Below are the code and all the weights of a small trained network. Each question names an input and a target symbol and asks about switching units off, where a switched-off unit gives its printed mean instead of its output.

import numpy as np


def w(rows, s, z=0):
    codes = np.array(rows[::2]) - 128.0
    scale = np.full(codes.shape[1], s)
    scale[-1] = z or s
    return codes * scale


def f(y):
    return y / 2 * (1 + np.tanh(0.7978845608 * (y + 0.044715 * y**3)))


def softmax(a):
    e = np.exp(a - a.max(-1, keepdims=True))
    return e / e.sum(-1, keepdims=True)


def log_softmax(a):
    a = a - a.max(-1, keepdims=True)
    return a - np.log(np.exp(a).sum(-1, keepdims=True))


def net(x, mask):
    ids = ['εζηθλμξπστω'.index(c) for c in x.split()]
    T = len(ids)
    res = E[ids] + P[:T]
    r = res
    for j in range(2):
        rows = slice(4 * j, 4 * j + 4)
        q, k, v = (r @ M[0][rows].T for M in (Q, K, V))
        z = softmax(np.where(np.tri(T) > 0, q @ k.T / 4**0.5, -1e9)) @ v
        o = O[0][rows]
        res = res + np.where(mask[j], z, o[:, -1]) @ o[:, :-1]
    y = f(res @ A[0][:, :-1].T + A[0][:, -1])
    res = res + np.where(mask[2:6], y, B[0][:, -1]) @ B[0][:, :-1]
    return log_softmax(res[-1] @ U[:, :-1].T + U[:, -1])


Q, K, V, O, A, B = {}, {}, {}, {}, {}, {}
E = w([
[192,168,64],'ε',
[172,114,54],'ζ',
[157,86,36],'η',
[163,175,88],'θ',
[164,191,119],'λ',
[95,73,97],'μ',
[160,192,133],'ξ',
[131,253,121],'π',
[100,169,42],'σ',
[138,221,206],'τ',
[169,30,188],'ω',
],0.015)
P = w([
[254,182,76],'0',
[236,175,92],'1',
[205,169,100],'2',
[163,157,126],'3',
[136,147,125],'4',
[119,160,111],'5',
],0.007)
Q[0] = w([
[148,84,58],'H1',
[243,221,63],'H1',
[203,254,33],'H1',
[100,203,121],'H1',
[171,160,187],'H2',
[193,46,33],'H2',
[134,174,167],'H2',
[202,13,97],'H2',
],0.01)
K[0] = w([
[141,144,164],'H1',
[7,123,159],'H1',
[60,110,169],'H1',
[107,79,160],'H1',
[154,177,105],'H2',
[64,114,79],'H2',
[159,173,149],'H2',
[78,106,63],'H2',
],0.018)
V[0] = w([
[165,178,194],'H1',
[180,160,54],'H1',
[141,8,50],'H1',
[225,92,217],'H1',
[210,149,100],'H2',
[186,184,157],'H2',
[190,141,73],'H2',
[109,60,122],'H2',
],0.012)
O[0] = w([
[1,130,190,172],'H1',
[86,144,56,235],'H1',
[222,50,49,75],'H1',
[75,42,188,143],'H1',
[66,86,77,248],'H2',
[122,63,105,210],'H2',
[75,111,121,241],'H2',
[145,154,144,60],'H2',
],0.0099,0.012)
A[0] = w([
[252,125,54,155],'N1',
[86,216,119,144],'N2',
[89,178,91,253],'N3',
[155,161,45,119],'N4',
],0.011,0.0026)
B[0] = w([
[124,137,254,191],'N1',
[212,187,155,220],'N2',
[203,171,145,248],'N3',
[217,32,107,207],'N4',
],0.0065,0.017)
U = w([
[253,212,76,123],'ε',
[61,19,165,127],'ζ',
[188,145,158,90],'η',
[136,131,25,2],'θ',
[212,103,204,178],'λ',
[146,151,56,143],'μ',
[145,150,234,227],'ξ',
[164,250,102,137],'π',
[117,155,89,144],'σ',
[110,154,107,146],'τ',
[158,91,114,85],'ω',
],0.0063,0.0053)

Each question gives the input, a string of symbols that net reads in full, and the target symbol t.
The units are the heads (4 rows each of Q, K, V and O) and the neurons (one row each of A and B). Each row of codes is followed by its name. A weight is (code - 128) times the scale printed after its matrix; where a second scale follows, it is the last column's (O, A, B and U).
mask holds one flag per unit, heads first, then neurons. A switched-off unit (its flag False) gives its mean, the last column of its rows in O or B, instead of its output. The means were averaged over made-up inputs and are rounded, as every weight is.
A unit's drop is (log p(t) with every unit on - log p(t) with that unit switched off) / (log p(t) with every unit on - log p(t) with every unit switched off).
The circuit of an input: a set's keep is (log p(t) with only the set's units on - log p(t) with every unit switched off) / (log p(t) with every unit on - log p(t) with every unit switched off). Starting from all 6 units, units are removed one at a time, each time the one whose removal leaves the highest keep (on an exact tie, the one counted first), for as long as the keep stays at least 0.8.
circuit, biggest first: the units of the circuit, biggest drop first
k most important neurons: the k neurons with the biggest drops, biggest first
which heads matter: for each layer, one digit per head in row order, 1 if its drop is at least 0.15 and else 0, layers parted by /
drop of u: that unit's drop, to one decimal
input π θ ε σ π, target ε: circuit, biggest first : (H1 N2)
input ε π θ ε σ π, target ε: circuit, biggest first : (H1 N4)
input π ω π η σ η, target ε: circuit, biggest first : (H2 H1)
input λ ξ ε ω ξ σ, target ζ: 2 most important neurons : (N2 N3)
input σ μ η, target λ: circuit, biggest first : (H1 N1)
input π ζ θ, target π: circuit, biggest first : (H1 N2)
input π σ λ, target ε: circuit, biggest first : (H1)
input η μ ω, target λ: circuit, biggest first : (H1 N1)
input λ π ω ε ω θ, target ζ: 2 most important neurons : (N3 N2)
input λ τ ε ζ μ π, target λ: 2 most important neurons : (N1 N4)
input σ σ ξ, target ε: which heads matter : 10
input π τ θ θ, target ξ: which heads matter : 10
input ζ τ ε θ π ξ, target π: which heads matter : 10
input σ σ ε ξ π ξ, target π: circuit, biggest first : (H1 N4 N2)
input ε ε θ ω η ζ, target ζ: circuit, biggest first : (H1 N3)
input θ ω ε π μ ζ, target λ: circuit, biggest first : (H1 N1 N4)
input ζ σ ε ε, target ε: 2 most important neurons : (N4 N3)
input θ τ π λ, target ξ: circuit, biggest first : (H1)
input π λ π, target π: circuit, biggest first : (H1 N2)
input σ π π λ, target π: 2 most important neurons : (N4 N2)
input λ σ μ θ, target λ: 2 most important neurons : (N1 N4)
input ζ ω ξ π, target ζ: 2 most important neurons : (N2 N3)
input ξ ω θ π, target ζ: most important neuron : (N2)
input ε θ π ζ ω ε, target ζ: 2 most important neurons : (N3 N2)
input ε ω ξ, target ζ: drop of H1 : 0.9
input θ π λ ε, target π: drop of N3 : 0.2
input τ π ε, target ξ: drop of H1 : 1.7
input ξ ξ τ π, target ξ: drop of H2 : 0.1
